Below are the code and all the weights of a small trained network. Each question names an input and a target symbol and asks about switching units off, where a switched-off unit gives its printed mean instead of its output.

import numpy as np


def w(rows, s, z=0):
    codes = np.array(rows[::2]) - 128.0
    scale = np.full(codes.shape[1], s)
    scale[-1] = z or s
    return codes * scale


def softmax(a):
    e = np.exp(a - a.max(-1, keepdims=True))
    return e / e.sum(-1, keepdims=True)


def log_softmax(a):
    a = a - a.max(-1, keepdims=True)
    return a - np.log(np.exp(a).sum(-1, keepdims=True))


def net(x, mask):
    ids = ['ΔΘΞΠΨαγεηλμτφ'.index(c) for c in x.split()]
    T = len(ids)
    res = E[ids] + P[:T]
    u = 0
    for l in range(3):
        r = res
        for j in range(2):
            rows = slice(3 * j, 3 * j + 3)
            q, k, v = (r @ M[l][rows].T for M in (Q, K, V))
            z = softmax(np.where(np.tri(T) > 0, q @ k.T / 3**0.5, -1e9)) @ v
            o = O[l][rows]
            res = res + np.where(mask[u + j], z, o[:, -1]) @ o[:, :-1]
        u += 2
    return log_softmax(res[-1] @ U[:, :-1].T + U[:, -1])


Q, K, V, O = {}, {}, {}, {}
E = w([
[163,97,183,79,191,148,162,116,192,226],'Δ',
[214,79,153,113,164,182,66,164,82,176],'Θ',
[170,110,223,205,156,157,119,16,145,89],'Ξ',
[147,111,69,172,154,210,107,126,197,179],'Π',
[62,203,158,253,201,204,135,103,122,164],'Ψ',
[88,153,167,149,117,170,94,138,218,111],'α',
[117,194,194,130,129,63,88,73,173,80],'γ',
[177,155,147,101,146,61,76,110,60,122],'ε',
[143,177,23,159,129,114,126,59,163,170],'η',
[172,103,105,70,95,72,76,138,162,92],'λ',
[116,167,100,164,105,116,39,131,114,41],'μ',
[87,172,2,73,112,109,69,217,143,176],'τ',
[14,128,70,171,53,169,137,82,77,129],'φ',
],0.013)
P = w([
[94,41,187,45,231,171,2,51,134,214],'0',
[155,103,194,98,172,152,45,84,149,219],'1',
[155,105,178,179,116,85,112,155,134,184],'2',
[85,137,97,29,182,152,167,130,82,83],'3',
[177,147,179,194,65,66,45,130,163,214],'4',
[138,109,143,215,75,29,165,207,114,140],'5',
[65,185,10,26,130,118,225,159,64,37],'6',
[157,157,119,226,23,10,97,163,134,174],'7',
[158,156,132,242,26,44,225,226,97,130],'8',
],0.0099)
Q[0] = w([
[123,196,138,161,1,77,34,73,118,229],'L0H1',
[236,123,192,254,5,62,135,178,183,176],'L0H1',
[178,143,114,160,62,86,123,186,149,110],'L0H1',
[110,179,78,33,193,189,80,33,131,137],'L0H2',
[148,171,138,120,20,99,65,197,172,161],'L0H2',
[176,123,168,213,95,93,76,127,223,191],'L0H2',
],0.0064)
K[0] = w([
[144,185,114,106,70,121,162,160,117,98],'L0H1',
[178,155,129,151,121,135,246,187,127,82],'L0H1',
[151,142,149,142,99,140,138,138,116,113],'L0H1',
[80,103,141,106,124,135,79,113,99,138],'L0H2',
[126,110,131,134,100,130,174,152,146,135],'L0H2',
[121,138,121,132,106,104,216,166,96,89],'L0H2',
],0.014)
V[0] = w([
[136,128,162,170,193,143,168,120,182,116],'L0H1',
[201,116,177,160,219,192,210,252,111,117],'L0H1',
[185,114,128,127,148,142,234,114,129,100],'L0H1',
[136,236,122,84,101,87,76,99,113,157],'L0H2',
[106,99,159,146,140,149,140,166,63,140],'L0H2',
[89,193,140,112,150,123,86,198,113,136],'L0H2',
],0.0037)
O[0] = w([
[113,72,113,101,213,133,177,145,122,72,101],'L0H1',
[118,30,210,215,183,77,167,253,89,119,3],'L0H1',
[102,20,108,189,210,29,227,188,132,152,19],'L0H1',
[147,197,93,124,82,159,107,98,144,162,180],'L0H2',
[113,77,139,111,141,114,116,177,85,113,97],'L0H2',
[151,205,100,96,104,172,114,167,116,149,141],'L0H2',
],0.0038,0.0028)
Q[1] = w([
[150,104,132,196,79,101,82,152,153,180],'L1H1',
[109,98,121,91,167,172,180,137,102,71],'L1H1',
[123,156,106,77,129,181,105,69,131,128],'L1H1',
[128,47,170,214,131,91,178,210,109,134],'L1H2',
[99,97,115,28,218,204,164,107,88,86],'L1H2',
[97,89,112,73,194,183,248,177,96,21],'L1H2',
],0.013)
K[1] = w([
[150,153,120,141,56,91,216,164,122,110],'L1H1',
[127,106,152,130,213,165,47,121,190,165],'L1H1',
[89,97,101,90,112,152,84,69,116,142],'L1H1',
[217,180,170,159,149,185,253,146,136,123],'L1H2',
[94,92,162,97,237,199,43,39,153,191],'L1H2',
[182,92,213,102,238,184,92,71,182,185],'L1H2',
],0.012)
V[1] = w([
[114,114,111,140,66,125,130,98,98,136],'L1H1',
[185,153,92,124,157,99,88,136,124,102],'L1H1',
[114,81,114,121,115,160,128,136,66,149],'L1H1',
[105,152,204,52,119,30,175,95,72,186],'L1H2',
[61,238,144,183,207,117,131,134,97,154],'L1H2',
[36,126,165,94,73,151,121,183,254,91],'L1H2',
],0.0095)
O[1] = w([
[132,154,123,147,41,59,72,88,138,180,188],'L1H1',
[211,202,103,125,178,161,145,124,94,113,253],'L1H1',
[117,74,123,123,79,121,118,90,70,176,68],'L1H1',
[35,215,253,22,88,59,148,124,124,180,70],'L1H2',
[51,179,90,167,255,98,65,151,150,104,81],'L1H2',
[104,99,146,138,49,226,100,178,220,85,161],'L1H2',
],0.0092,0.0026)
Q[2] = w([
[210,187,123,254,184,18,37,123,173,204],'L2H1',
[83,58,143,134,161,82,236,197,83,93],'L2H1',
[190,123,197,248,57,59,123,226,170,156],'L2H1',
[117,56,154,249,136,25,50,141,130,201],'L2H2',
[109,115,86,101,154,173,61,48,125,148],'L2H2',
[26,33,109,55,177,159,191,96,56,60],'L2H2',
],0.0091)
K[2] = w([
[112,174,66,169,93,83,188,157,92,85],'L2H1',
[170,104,188,152,198,154,157,100,142,176],'L2H1',
[124,137,147,192,71,78,221,253,128,103],'L2H1',
[103,171,112,224,88,130,222,144,100,120],'L2H2',
[59,137,55,131,101,172,68,63,102,136],'L2H2',
[132,87,193,134,189,196,96,47,144,173],'L2H2',
],0.011)
V[2] = w([
[98,177,157,149,90,113,83,146,93,44],'L2H1',
[127,154,106,118,134,99,173,61,255,133],'L2H1',
[141,115,200,165,141,149,146,159,152,122],'L2H1',
[136,107,140,163,114,125,123,32,130,56],'L2H2',
[99,147,178,176,125,154,162,75,97,104],'L2H2',
[183,121,160,126,131,71,123,116,117,41],'L2H2',
],0.01)
O[2] = w([
[133,137,113,82,149,165,77,99,156,120,164],'L2H1',
[127,151,147,132,124,102,246,160,192,124,211],'L2H1',
[88,76,120,95,114,152,143,119,117,118,5],'L2H1',
[154,110,108,121,120,92,148,63,180,123,218],'L2H2',
[86,117,100,93,122,93,118,78,159,138,11],'L2H2',
[147,119,130,86,151,155,181,73,103,123,111],'L2H2',
],0.014,0.0034)
U = w([
[71,94,190,108,124,109,153,186,106,164,246],'Δ',
[133,88,144,138,115,128,122,123,50,174,136],'Θ',
[104,56,118,99,154,88,173,75,129,158,220],'Ξ',
[155,31,121,209,116,125,159,156,121,135,119],'Π',
[83,94,124,125,213,111,116,158,135,133,217],'Ψ',
[97,72,140,126,111,195,139,162,194,114,145],'α',
[92,180,171,62,155,153,143,128,193,144,69],'γ',
[103,196,168,77,150,127,124,109,86,200,74],'ε',
[156,153,141,168,178,65,179,150,154,163,57],'η',
[189,152,192,93,3,201,179,109,111,186,176],'λ',
[183,132,88,114,180,197,107,84,146,114,139],'μ',
[145,170,176,152,112,175,101,198,118,143,3],'τ',
[99,124,137,136,50,94,93,111,154,198,124],'φ',
],0.0051,0.0037)

Each question gives the input, a string of symbols that net reads in full, and the target symbol t.
The units are the heads (3 rows each of Q, K, V and O). Each row of codes is followed by its name. A weight is (code - 128) times the scale printed after its matrix; where a second scale follows, it is the last column's (O and U).
mask holds one flag per head, layer by layer. A switched-off head (its flag False) gives its mean, the last column of its rows in O, instead of its output. The means were averaged over made-up inputs and are rounded, as every weight is.
A unit's drop is (log p(t) with every unit on - log p(t) with that unit switched off) / (log p(t) with every unit on - log p(t) with every unit switched off).
The circuit of an input: a set's keep is (log p(t) with only the set's units on - log p(t) with every unit switched off) / (log p(t) with every unit on - log p(t) with every unit switched off). Starting from all 6 units, units are removed one at a time, each time the one whose removal leaves the highest keep (on an exact tie, the one counted first), for as long as the keep stays at least 0.8.
circuit, biggest first: the units of the circuit, biggest drop first
unit that matters most: the unit with the biggest drop
which heads matter: for each layer, one digit per head in row order, 1 if its drop is at least 0.15 and else 0, layers parted by /
drop of u: that unit's drop, to one decimal
input τ α Δ Ψ, target τ: unit that matters most -> L2H2
input μ φ φ μ λ, target φ: circuit, biggest first -> [L1H1, L2H2]
input τ Ψ μ α ε η, target η: circuit, biggest first -> [L2H1, L1H2]
input μ λ η φ α λ Δ, target μ: which heads matter -> 00 / 01 / 10
input γ λ η α, target γ: which heads matter -> 00 / 01 / 10
input Π λ Δ λ λ Θ λ, target Π: circuit, biggest first -> [L1H2, L2H1]
input Ξ λ λ η α Θ, target Θ: circuit, biggest first -> [L2H1, L0H1, L1H2]
input α η λ λ, target α: circuit, biggest first -> [L1H2, L2H1]
input γ λ φ Θ ε η ε γ Θ, target Θ: circuit, biggest first -> [L0H1, L2H1, L1H2]
input Δ Δ Θ η φ μ Π, target Δ: circuit, biggest first -> [L1H2, L2H1, L2H2]
input Ξ λ λ λ μ γ γ, target Ξ: which heads matter -> 00 / 00 / 01
input Ξ Π μ α Δ, target μ: circuit, biggest first -> [L2H1, L1H2]
input λ η φ Ξ, target λ: which heads matter -> 00 / 01 / 00
input Ψ α γ φ Π Ξ α, target Ψ: which heads matter -> 00 / 01 / 00
input η η λ λ, target η: unit that matters most -> L2H1
input γ Ξ α τ Ξ, target τ: which heads matter -> 00 / 00 / 01
input γ λ φ ε Δ Δ γ Ξ, target γ: circuit, biggest first -> [L1H2, L2H1]
input φ φ Δ Ψ Ξ Ξ, target Ξ: which heads matter -> 00 / 00 / 01
input φ Π λ γ μ Δ λ, target φ: circuit, biggest first -> [L1H1, L0H1, L2H2]
input μ Π ε γ Π τ Δ λ Δ, target Δ: unit that matters most -> L0H1
input Ψ λ γ φ λ Θ η, target Ψ: circuit, biggest first -> [L1H2, L2H2]
input μ Ψ Δ Θ Δ μ, target μ: which heads matter -> 00 / 00 / 10
input Δ Ψ λ λ τ φ λ Ξ, target φ: which heads matter -> 00 / 10 / 01
input Θ μ Π Π Δ λ ε, target Θ: which heads matter -> 00 / 00 / 10
input λ λ λ Ξ Δ λ η, target λ: drop of L1H2 -> 0.7
input Ψ ε λ μ μ γ, target γ: drop of L1H1 -> 0.1
input τ α λ λ γ λ λ α, target λ: unit that matters most -> L1H2
